Here is a tiny trained network, its code and every weight. The questions are about switching its units off for an input and a target symbol, where a switched-off unit gives its printed mean instead of its output.

import numpy as np


def w(rows, s, z=0):
    codes = np.array(rows[::2]) - 128.0
    scale = np.full(codes.shape[1], s)
    scale[-1] = z or s
    return codes * scale


def f(y):
    return y / 2 * (1 + np.tanh(0.7978845608 * (y + 0.044715 * y**3)))


def softmax(a):
    e = np.exp(a - a.max(-1, keepdims=True))
    return e / e.sum(-1, keepdims=True)


def log_softmax(a):
    a = a - a.max(-1, keepdims=True)
    return a - np.log(np.exp(a).sum(-1, keepdims=True))


def net(x, mask):
    ids = ['ΘΩαγδεζημξπστφψ'.index(c) for c in x.split()]
    T = len(ids)
    res = E[ids] + P[:T]
    u = 0
    for l in range(3):
        q, k, v = (res @ M[l].T for M in (Q, K, V))
        z = softmax(np.where(np.tri(T) > 0, q @ k.T / 3**0.5, -1e9)) @ v
        res = res + np.where(mask[u], z, O[l][:, -1]) @ O[l][:, :-1]
        u += 1
        y = f(res @ A[l][:, :-1].T + A[l][:, -1])
        res = res + np.where(mask[u : u + 4], y, B[l][:, -1]) @ B[l][:, :-1]
        u += 4
    return log_softmax(res[-1] @ U[:, :-1].T + U[:, -1])


Q, K, V, O, A, B = {}, {}, {}, {}, {}, {}
E = w([
[208,21,87],'Θ',
[100,129,123],'Ω',
[152,108,124],'α',
[163,128,79],'γ',
[60,1,60],'δ',
[30,161,62],'ε',
[193,101,215],'ζ',
[81,240,197],'η',
[242,253,70],'μ',
[23,180,173],'ξ',
[214,186,233],'π',
[56,45,81],'σ',
[92,92,179],'τ',
[61,140,41],'φ',
[160,211,153],'ψ',
],0.014)
P = w([
[85,110,177],'0',
[127,43,174],'1',
[154,53,168],'2',
[180,73,175],'3',
[174,116,210],'4',
[183,105,175],'5',
[155,252,243],'6',
[202,112,131],'7',
],0.0037)
Q[0] = w([
[198,180,82],'0.h0',
[255,209,44],'0.h0',
[198,224,101],'0.h0',
],0.0048)
K[0] = w([
[248,172,143],'0.h0',
[207,222,97],'0.h0',
[107,161,50],'0.h0',
],0.014)
V[0] = w([
[106,153,115],'0.h0',
[136,233,59],'0.h0',
[102,231,2],'0.h0',
],0.0058)
O[0] = w([
[255,154,48,111],'0.h0',
[198,47,39,74],'0.h0',
[211,217,169,11],'0.h0',
],0.0046,0.0013)
A[0] = w([
[77,255,98,178],'0.n0',
[22,193,73,33],'0.n1',
[38,154,223,3],'0.n2',
[188,124,75,16],'0.n3',
],0.0067,0.0039)
B[0] = w([
[159,2,26,253],'0.n0',
[53,114,146,109],'0.n1',
[46,118,144,235],'0.n2',
[87,159,124,129],'0.n3',
],0.0091,0.0019)
Q[1] = w([
[86,77,169],'1.h0',
[51,186,127],'1.h0',
[84,255,111],'1.h0',
],0.013)
K[1] = w([
[244,231,126],'1.h0',
[15,148,183],'1.h0',
[80,100,255],'1.h0',
],0.0082)
V[1] = w([
[24,148,77],'1.h0',
[200,10,33],'1.h0',
[181,32,2],'1.h0',
],0.0053)
O[1] = w([
[46,181,73,61],'1.h0',
[49,254,27,254],'1.h0',
[71,126,201,240],'1.h0',
],0.0059,0.0018)
A[1] = w([
[253,96,99,252],'1.n0',
[184,142,108,1],'1.n1',
[104,145,119,19],'1.n2',
[55,207,128,148],'1.n3',
],0.0078,0.0046)
B[1] = w([
[87,208,126,255],'1.n0',
[131,59,90,129],'1.n1',
[234,1,106,102],'1.n2',
[189,103,32,162],'1.n3',
],0.0068,0.0054)
Q[2] = w([
[74,255,217],'2.h0',
[112,76,113],'2.h0',
[147,58,210],'2.h0',
],0.0088)
K[2] = w([
[246,213,147],'2.h0',
[136,72,110],'2.h0',
[128,145,155],'2.h0',
],0.012)
V[2] = w([
[53,103,134],'2.h0',
[103,147,255],'2.h0',
[110,23,146],'2.h0',
],0.0075)
O[2] = w([
[21,125,48,95],'2.h0',
[187,174,194,96],'2.h0',
[44,253,167,3],'2.h0',
],0.0068,0.0054)
A[2] = w([
[252,209,10,219],'2.n0',
[125,54,51,102],'2.n1',
[132,27,224,2],'2.n2',
[168,254,44,71],'2.n3',
],0.0093,0.0051)
B[2] = w([
[113,126,166,254],'2.n0',
[2,157,124,174],'2.n1',
[195,192,43,160],'2.n2',
[70,40,99,169],'2.n3',
],0.0069,0.011)
U = w([
[100,141,93,161],'Θ',
[104,119,119,29],'Ω',
[125,174,94,134],'α',
[116,136,97,59],'γ',
[116,142,95,3],'δ',
[121,148,85,20],'ε',
[119,147,137,42],'ζ',
[125,181,71,134],'η',
[154,3,53,143],'μ',
[108,125,129,70],'ξ',
[154,123,170,218],'π',
[109,144,105,74],'σ',
[32,106,187,184],'τ',
[101,165,69,164],'φ',
[136,105,125,209],'ψ',
],0.012,0.0049)

Each question gives the input, a string of symbols that net reads in full, and the target symbol t.
The units are the heads (3 rows each of Q, K, V and O) and the neurons (one row each of A and B). Each row of codes is followed by its name. A weight is (code - 128) times the scale printed after its matrix; where a second scale follows, it is the last column's (O, A, B and U).
mask holds one flag per unit, layer by layer, with each layer's heads first. A switched-off unit (its flag False) gives its mean, the last column of its rows in O or B, instead of its output. The means were averaged over made-up inputs and are rounded, as every weight is.
A unit's drop is (log p(t) with every unit on - log p(t) with that unit switched off) / (log p(t) with every unit on - log p(t) with every unit switched off).
The circuit of an input: a set's keep is (log p(t) with only the set's units on - log p(t) with every unit switched off) / (log p(t) with every unit on - log p(t) with every unit switched off). Starting from the 12 units with the biggest drops (on a tie, the unit counted first), units are removed one at a time, each time the one whose removal leaves the highest keep (on an exact tie, the one counted first), for as long as the keep stays at least 0.8.
units of the circuit, in order: the units of the circuit, biggest drop first
unit that matters most: the unit with the biggest drop
top k neurons: the k neurons with the biggest drops, biggest first
k most important neurons of layer l: the k neurons of layer l with the biggest drops, biggest first
drop when u is switched off: that unit's drop, to one decimal
input δ τ τ π δ η π τ, target π: units of the circuit, in order => [2.h0, 0.n0, 2.n1]
input ε μ ε σ, target τ: top 3 neurons => [2.n1, 2.n2, 1.n0]
input τ ζ Θ η σ ε, target τ: units of the circuit, in order => [0.n1, 2.n2]
input φ τ α ε μ ζ, target μ: units of the circuit, in order => [2.h0, 0.h0, 1.n0]
input τ τ π τ τ, target π: unit that matters most => 0.n0
input γ μ τ τ η τ, target μ: units of the circuit, in order => [2.h0, 0.h0, 0.n0, 1.n0]
input τ γ π σ μ ε γ, target μ: top 3 neurons => [1.n0, 2.n3, 0.n2]
input μ α Ω τ φ τ μ ζ, target μ: units of the circuit, in order => [2.h0, 1.n0, 0.h0]
input μ τ σ, target τ: 2 most important neurons of layer 1 => [1.n0, 1.n3]
input φ μ η ψ τ μ, target μ: units of the circuit, in order => [2.n3, 0.h0]
input μ τ φ τ μ Ω, target μ: top 2 neurons => [1.n0, 0.n2]
input ξ τ ζ π μ τ π α, target π: 2 most important neurons of layer 2 => [2.n3, 2.n1]
input σ τ ε δ, target τ: drop when 2.n1 is switched off => 0.1
input δ τ ε, target τ: drop when 0.n0 is switched off => 0.2
input τ ε δ τ τ μ ψ, target μ: drop when 2.h0 is switched off => 0.3
input Θ α μ η α μ γ, target μ: drop when 2.n0 is switched off => -0.2
input ζ γ μ π τ τ φ δ, target τ: most important neuron of layer 2 => [2.n2]
